Here is a tiny trained network, its code and every weight. The questions are about switching its units off for an input and a class, where a switched-off unit gives its printed mean instead of its output.

import numpy as np


def w(rows, s, z=0):
    codes = np.array(rows[::2]) - 128.0
    scale = np.full(codes.shape[1], s)
    scale[-1] = z or s
    return codes * scale


def norm(h):
    return h / np.sqrt((h * h).mean(-1, keepdims=True) + 1e-5)


def f(y):
    return y / 2 * (1 + np.tanh(0.7978845608 * (y + 0.044715 * y**3)))


def log_softmax(a):
    a = a - a.max(-1, keepdims=True)
    return a - np.log(np.exp(a).sum(-1, keepdims=True))


def net(x, mask):
    res = np.array(x, float).reshape(1, 7) / 4 @ E
    u = 0
    for l in range(4):
        y = f(norm(res) @ A[l][:, :-1].T + A[l][:, -1])
        res = res + np.where(mask[u : u + 4], y, B[l][:, -1]) @ B[l][:, :-1]
        u += 4
    return log_softmax(norm(res)[-1] @ U[:, :-1].T + U[:, -1])


A, B = {}, {}
E = w([
[176,135,69,217,187,83,201,153,164,170,102,124],'x0',
[121,48,154,113,106,151,137,165,191,66,42,147],'x1',
[117,94,144,53,187,124,144,71,108,188,31,79],'x2',
[213,90,186,153,86,35,117,11,180,73,158,42],'x3',
[140,159,253,217,148,87,102,160,52,117,78,167],'x4',
[66,151,174,148,183,129,112,87,228,134,144,137],'x5',
[134,149,130,112,136,113,140,137,135,109,132,136],'x6',
],0.0014)
A[0] = w([
[164,71,148,122,138,175,148,188,194,25,54,173,59],'L0N0',
[40,133,146,118,206,68,95,152,173,111,189,140,163],'L0N1',
[135,167,115,240,9,161,158,200,187,38,253,195,118],'L0N2',
[8,141,181,181,206,135,108,60,219,119,147,164,3],'L0N3',
],0.0024,0.0014)
B[0] = w([
[62,251,49,182,107,40,52,105,110,119,98,57,150],'L0N0',
[207,180,113,81,112,112,79,59,93,147,94,94,168],'L0N1',
[106,81,167,36,203,148,183,64,103,211,24,56,255],'L0N2',
[192,232,26,146,118,239,43,97,151,102,90,129,149],'L0N3',
],0.0033,0.0017)
A[1] = w([
[73,55,16,67,122,195,170,109,190,117,204,125,2],'L1N0',
[65,124,116,194,94,147,137,160,177,3,75,43,45],'L1N1',
[173,66,63,142,68,235,179,96,41,166,83,111,121],'L1N2',
[116,199,177,54,39,158,21,125,78,146,150,104,74],'L1N3',
],0.0019,0.00091)
B[1] = w([
[150,126,140,174,70,79,181,37,156,59,165,252,158],'L1N0',
[43,106,88,140,100,100,78,187,91,102,168,80,94],'L1N1',
[106,229,155,132,121,158,126,81,162,60,41,150,253],'L1N2',
[109,155,145,175,100,103,177,220,190,115,166,121,254],'L1N3',
],0.0039,0.00049)
A[2] = w([
[76,123,231,11,29,172,42,148,129,107,191,147,1],'L2N0',
[185,204,117,112,139,127,141,84,45,232,251,135,86],'L2N1',
[154,122,109,123,84,114,156,186,45,140,85,119,229],'L2N2',
[194,136,89,117,70,155,198,171,31,27,111,50,124],'L2N3',
],0.0027,0.00055)
B[2] = w([
[197,132,35,207,211,81,185,108,134,240,68,89,251],'L2N0',
[56,74,96,114,59,109,55,174,173,59,2,72,241],'L2N1',
[160,194,91,130,120,166,112,69,235,144,180,67,209],'L2N2',
[126,190,157,137,185,183,27,103,170,127,127,119,183],'L2N3',
],0.0037,0.0012)
A[3] = w([
[132,181,252,197,144,98,98,174,48,138,91,164,111],'L3N0',
[189,183,91,179,87,151,90,60,163,122,154,132,255],'L3N1',
[52,150,82,102,172,181,135,197,71,162,142,214,119],'L3N2',
[96,121,72,142,68,65,164,132,160,171,120,92,214],'L3N3',
],0.0031,0.0016)
B[3] = w([
[93,95,40,53,76,146,201,111,166,96,189,228,236],'L3N0',
[170,133,132,138,157,219,78,187,57,123,151,208,251],'L3N1',
[220,55,231,165,118,47,76,57,127,74,191,52,203],'L3N2',
[64,157,195,167,115,66,162,255,80,135,164,199,226],'L3N3',
],0.0039,0.002)
U = w([
[113,97,70,68,59,140,198,93,126,88,192,235,174],'0',
[202,45,231,159,145,73,72,97,124,88,194,73,108],'1',
[171,226,70,128,147,246,47,111,125,117,92,107,94],'2',
[3,137,97,133,65,80,83,208,114,91,74,65,103],'3',
[93,96,158,49,183,147,212,75,134,186,63,61,80],'4',
[165,158,85,211,181,88,200,188,109,221,130,132,23],'5',
[144,135,157,108,130,129,125,161,117,134,102,145,254],'6',
],0.0061,0.0017)

Each question gives the input, the list of numbers given to net, and the class t.
The units are the neurons (one row each of A and B). Each row of codes is followed by its name. A weight is (code - 128) times the scale printed after its matrix; where a second scale follows, it is the last column's (A, B and U).
mask holds one flag per neuron, layer by layer. A switched-off neuron (its flag False) gives its mean, the last column of its row in B, instead of its output. The means were averaged over made-up inputs and are rounded, as every weight is.
A unit's drop is (log p(t) with every unit on - log p(t) with that unit switched off) / (log p(t) with every unit on - log p(t) with every unit switched off).
The circuit of an input: a set's keep is (log p(t) with only the set's units on - log p(t) with every unit switched off) / (log p(t) with every unit on - log p(t) with every unit switched off). Starting from the 12 units with the biggest drops (on a tie, the unit counted first), units are removed one at a time, each time the one whose removal leaves the highest keep (on an exact tie, the one counted first), for as long as the keep stays at least 0.8.
circuit, biggest first: the units of the circuit, biggest drop first
most important unit: the unit with the biggest drop
k most important neurons: the k neurons with the biggest drops, biggest first
top k neurons in layer l: the k neurons of layer l with the biggest drops, biggest first
input [-2,-3,-7,-5,5,-8,-6], class 2: circuit, biggest first	(L2N2 L2N3)
input [-3,4,5,-4,1,-7,-1], class 2: top 3 neurons in layer 2	(L2N2 L2N3 L2N1)
input [-3,-8,6,1,-2,2,-8], class 3: most important unit	L2N1
input [2,5,8,-7,4,-8,2], class 2: circuit, biggest first	(L2N2 L0N2)
input [1,-5,8,-5,8,1,-2], class 0: 2 most important neurons	(L3N0 L0N2)
input [8,8,-6,1,0,-2,1], class 3: circuit, biggest first	(L0N0 L1N1)
input [2,-4,-8,4,2,-8,-1], class 2: 3 most important neurons	(L2N3 L2N2 L1N2)
input [-3,8,-6,3,-4,-7,0], class 3: top 2 neurons in layer 3	(L3N3 L3N2)
input [1,-4,5,-1,-5,2,-4], class 0: 2 most important neurons	(L1N0 L0N2)
input [5,-3,4,-5,-8,0,2], class 0: 2 most important neurons	(L1N0 L0N2)
input [-1,7,-1,-4,8,0,2], class 0: 2 most important neurons	(L3N0 L2N1)
input [-2,7,-2,0,4,-1,-2], class 3: 2 most important neurons	(L0N0 L1N1)
input [5,-8,7,7,-2,6,8], class 3: circuit, biggest first	(L2N1 L0N2 L3N2)
input [-2,-3,5,-2,-8,-2,-2], class 0: most important unit	L1N0
input [-6,-2,-3,0,3,5,-4], class 5: 3 most important neurons	(L2N0 L1N3 L2N3)
input [-7,-5,-4,6,5,-5,5], class 5: circuit, biggest first	(L2N0 L3N2)
input [-5,-6,-6,2,5,-6,-4], class 2: circuit, biggest first	(L2N3 L3N2)
input [6,6,0,-2,8,-2,-1], class 0: 2 most important neurons	(L3N0 L2N0)
input [-1,4,-1,-5,-1,5,-4], class 1: 4 most important neurons	(L3N2 L2N1 L2N2 L2N3)
input [-4,2,-7,-4,-4,-8,5], class 2: top 2 neurons in layer 2	(L2N3 L2N2)
input [1,-7,4,3,-5,-6,6], class 3: top 3 neurons in layer 0	(L0N3 L0N2 L0N1)
input [-8,-2,1,-1,-6,-2,-4], class 5: circuit, biggest first	(L2N0 L1N3)
input [-5,-7,5,6,-2,7,3], class 2: 2 most important neurons	(L0N3 L3N2)
input [0,-5,-2,3,-2,4,3], class 3: circuit, biggest first	(L2N1)
input [-8,2,-5,-5,-7,-6,8], class 5: 4 most important neurons	(L2N0 L3N0 L0N3 L1N3)
input [4,0,-1,-8,-7,-8,7], class 1: top 2 neurons in layer 2	(L2N0 L2N3)
input [-7,-1,-8,6,6,2,4], class 4: 2 most important neurons	(L0N2 L2N0)
input [0,1,-1,-4,-3,2,4], class 1: 3 most important neurons	(L3N2 L2N2 L3N0)
input [-2,-3,3,-8,-1,-2,-4], class 1: circuit, biggest first	(L3N2)
input [6,0,-5,-8,5,-4,4], class 1: circuit, biggest first	(L3N2 L2N0)
